Below is a small trained network, with its code and all its weights. Each question gives an input and a target symbol and asks what happens when units are switched off, that is, made to give their printed mean instead of their output.

import numpy as np


def w(rows, s, z=0):
    codes = np.array(rows[::2]) - 128.0
    scale = np.full(codes.shape[1], s)
    scale[-1] = z or s
    return codes * scale


def norm(h):
    return h / np.sqrt((h * h).mean(-1, keepdims=True) + 1e-5)


def f(y):
    return np.maximum(y, 0)


def softmax(a):
    e = np.exp(a - a.max(-1, keepdims=True))
    return e / e.sum(-1, keepdims=True)


def log_softmax(a):
    a = a - a.max(-1, keepdims=True)
    return a - np.log(np.exp(a).sum(-1, keepdims=True))


def net(x, mask):
    ids = ['ΓΞΠαδεζθλμτφω'.index(c) for c in x.split()]
    T = len(ids)
    res = E[ids] + P[:T]
    q, k, v = (norm(res) @ M[0].T for M in (Q, K, V))
    z = softmax(np.where(np.tri(T) > 0, q @ k.T / 4**0.5, -1e9)) @ v
    res = res + np.where(mask[0], z, O[0][:, -1]) @ O[0][:, :-1]
    y = f(norm(res) @ A[0][:, :-1].T + A[0][:, -1])
    res = res + np.where(mask[1:25], y, B[0][:, -1]) @ B[0][:, :-1]
    return log_softmax(norm(res)[-1] @ U[:, :-1].T + U[:, -1])


Q, K, V, O, A, B = {}, {}, {}, {}, {}, {}
E = w([
[99,137,139,182,129],'Γ',
[145,151,94,112,190],'Ξ',
[134,146,104,135,178],'Π',
[174,112,137,53,88],'α',
[125,108,168,132,55],'δ',
[120,140,116,157,174],'ε',
[154,96,174,106,54],'ζ',
[165,77,154,137,103],'θ',
[107,138,117,170,203],'λ',
[94,221,252,95,161],'μ',
[187,116,119,134,149],'τ',
[172,168,121,124,99],'φ',
[120,111,135,89,149],'ω',
],0.022)
P = w([
[77,123,54,168,99],'0',
[103,143,107,155,141],'1',
[100,138,137,171,146],'2',
[115,155,162,161,167],'3',
[114,159,200,178,177],'4',
[129,166,215,164,191],'5',
[132,176,255,166,201],'6',
],0.008)
Q[0] = w([
[137,74,90,163,128],'H1',
[99,84,85,114,90],'H1',
[84,116,8,142,113],'H1',
[105,118,222,116,192],'H1',
],0.015)
K[0] = w([
[127,162,35,87,77],'H1',
[141,82,8,179,94],'H1',
[112,82,50,140,95],'H1',
[183,138,200,162,142],'H1',
],0.012)
V[0] = w([
[140,178,107,151,163],'H1',
[11,136,147,82,122],'H1',
[137,234,147,102,112],'H1',
[93,86,145,72,198],'H1',
],0.013)
O[0] = w([
[89,152,109,176,114,210],'H1',
[50,65,128,65,187,107],'H1',
[77,161,8,92,73,253],'H1',
[121,14,174,142,149,137],'H1',
],0.015,0.0031)
A[0] = w([
[140,172,104,112,220,120],'N1',
[191,202,81,165,78,160],'N2',
[74,63,43,80,87,70],'N3',
[89,124,143,77,73,166],'N4',
[77,190,48,134,29,167],'N5',
[152,108,51,176,157,161],'N6',
[145,135,107,200,195,128],'N7',
[94,201,91,178,139,53],'N8',
[94,150,150,150,133,164],'N9',
[121,190,101,127,149,96],'N10',
[160,148,133,67,107,117],'N11',
[184,123,184,158,107,80],'N12',
[207,83,166,117,170,47],'N13',
[145,158,116,93,178,139],'N14',
[232,77,51,127,141,207],'N15',
[152,163,96,94,187,133],'N16',
[204,98,94,139,102,135],'N17',
[165,148,32,73,108,159],'N18',
[231,152,160,162,133,158],'N19',
[137,117,184,72,83,9],'N20',
[146,106,219,99,173,168],'N21',
[91,64,11,82,107,65],'N22',
[51,120,79,71,142,219],'N23',
[138,47,218,175,189,252],'N24',
],0.012,0.0035)
B[0] = w([
[124,92,155,166,152,184],'N1',
[163,142,88,63,110,255],'N2',
[2,200,162,153,117,176],'N3',
[135,80,157,216,150,176],'N4',
[150,96,65,59,128,253],'N5',
[86,179,107,126,116,193],'N6',
[103,109,183,162,93,211],'N7',
[134,105,154,101,116,222],'N8',
[174,90,164,165,151,169],'N9',
[179,105,149,85,88,187],'N10',
[186,119,120,196,150,163],'N11',
[133,179,116,141,222,165],'N12',
[100,132,54,159,165,158],'N13',
[178,94,143,168,103,153],'N14',
[45,143,191,159,125,169],'N15',
[149,82,110,133,92,164],'N16',
[70,167,129,145,89,163],'N17',
[146,110,123,127,94,198],'N18',
[63,182,172,85,161,206],'N19',
[99,28,222,192,123,155],'N20',
[118,80,25,52,161,175],'N21',
[22,143,146,88,137,176],'N22',
[47,167,65,118,141,202],'N23',
[195,102,47,57,182,213],'N24',
],0.0081,0.0091)
U = w([
[1,141,155,43,142,123],'Γ',
[48,120,139,104,122,97],'Ξ',
[78,109,65,216,87,59],'Π',
[63,72,184,107,46,9],'α',
[140,29,120,119,80,54],'δ',
[109,92,142,226,144,161],'ε',
[149,83,247,85,103,251],'ζ',
[140,177,163,62,230,120],'θ',
[126,76,132,160,199,192],'λ',
[79,123,147,93,140,19],'μ',
[110,240,178,169,126,71],'τ',
[167,160,51,69,84,215],'φ',
[128,14,82,21,184,80],'ω',
],0.0099,0.0021)

Each question gives the input, a string of symbols that net reads in full, and the target symbol t.
The units are the heads (4 rows each of Q, K, V and O) and the neurons (one row each of A and B). Each row of codes is followed by its name. A weight is (code - 128) times the scale printed after its matrix; where a second scale follows, it is the last column's (O, A, B and U).
mask holds one flag per unit, heads first, then neurons. A switched-off unit (its flag False) gives its mean, the last column of its rows in O or B, instead of its output. The means were averaged over made-up inputs and are rounded, as every weight is.
A unit's drop is (log p(t) with every unit on - log p(t) with that unit switched off) / (log p(t) with every unit on - log p(t) with every unit switched off).
The circuit of an input: a set's keep is (log p(t) with only the set's units on - log p(t) with every unit switched off) / (log p(t) with every unit on - log p(t) with every unit switched off). Starting from the 12 units with the biggest drops (on a tie, the unit counted first), units are removed one at a time, each time the one whose removal leaves the highest keep (on an exact tie, the one counted first), for as long as the keep stays at least 0.8.
circuit, biggest first: the units of the circuit, biggest drop first
top k neurons: the k neurons with the biggest drops, biggest first
drop of u: that unit's drop, to one decimal
input Π ε Π ζ, target ζ: circuit, biggest first => (N20 H1 N23)
input θ Π ε, target θ: circuit, biggest first => (H1 N24 N19)
input Π Ξ Γ μ τ, target Γ: circuit, biggest first => (H1 N3)
input Γ θ τ φ ζ, target φ: circuit, biggest first => (H1)
input Π θ λ φ Γ, target φ: circuit, biggest first => (H1 N5)
input Π α Γ α ζ, target ζ: circuit, biggest first => (N20 H1)
input φ ε φ Π Π ω δ, target ω: circuit, biggest first => (H1 N24)
input ζ α ω α ε, target ω: circuit, biggest first => (H1 N24)
input ζ θ Ξ Π, target θ: circuit, biggest first => (H1 N19)
input ζ α θ, target θ: circuit, biggest first => (H1 N12)
input μ δ Π ζ, target Γ: top 2 neurons => (N3 N22)
input ω α λ, target ω: top 2 neurons => (N24 N21)
input ζ α φ θ ε ζ, target θ: top 2 neurons => (N12 N19)
input ζ θ ε, target θ: circuit, biggest first => (H1)
input ζ Π λ φ φ Π τ, target φ: top 3 neurons => (N2 N5 N3)
input ζ Π ζ μ Π α, target Γ: top 2 neurons => (N3 N22)
input ζ α τ, target τ: drop of N15 => 0.1
input φ φ φ Π ζ Π, target ζ: drop of H1 => 0.2
input φ δ ζ φ τ, target φ: drop of N17 => 0.0
input Π ω ζ ε Π θ τ, target τ: drop of H1 => 0.4
input ε Π λ, target λ: top neuron => (N24)
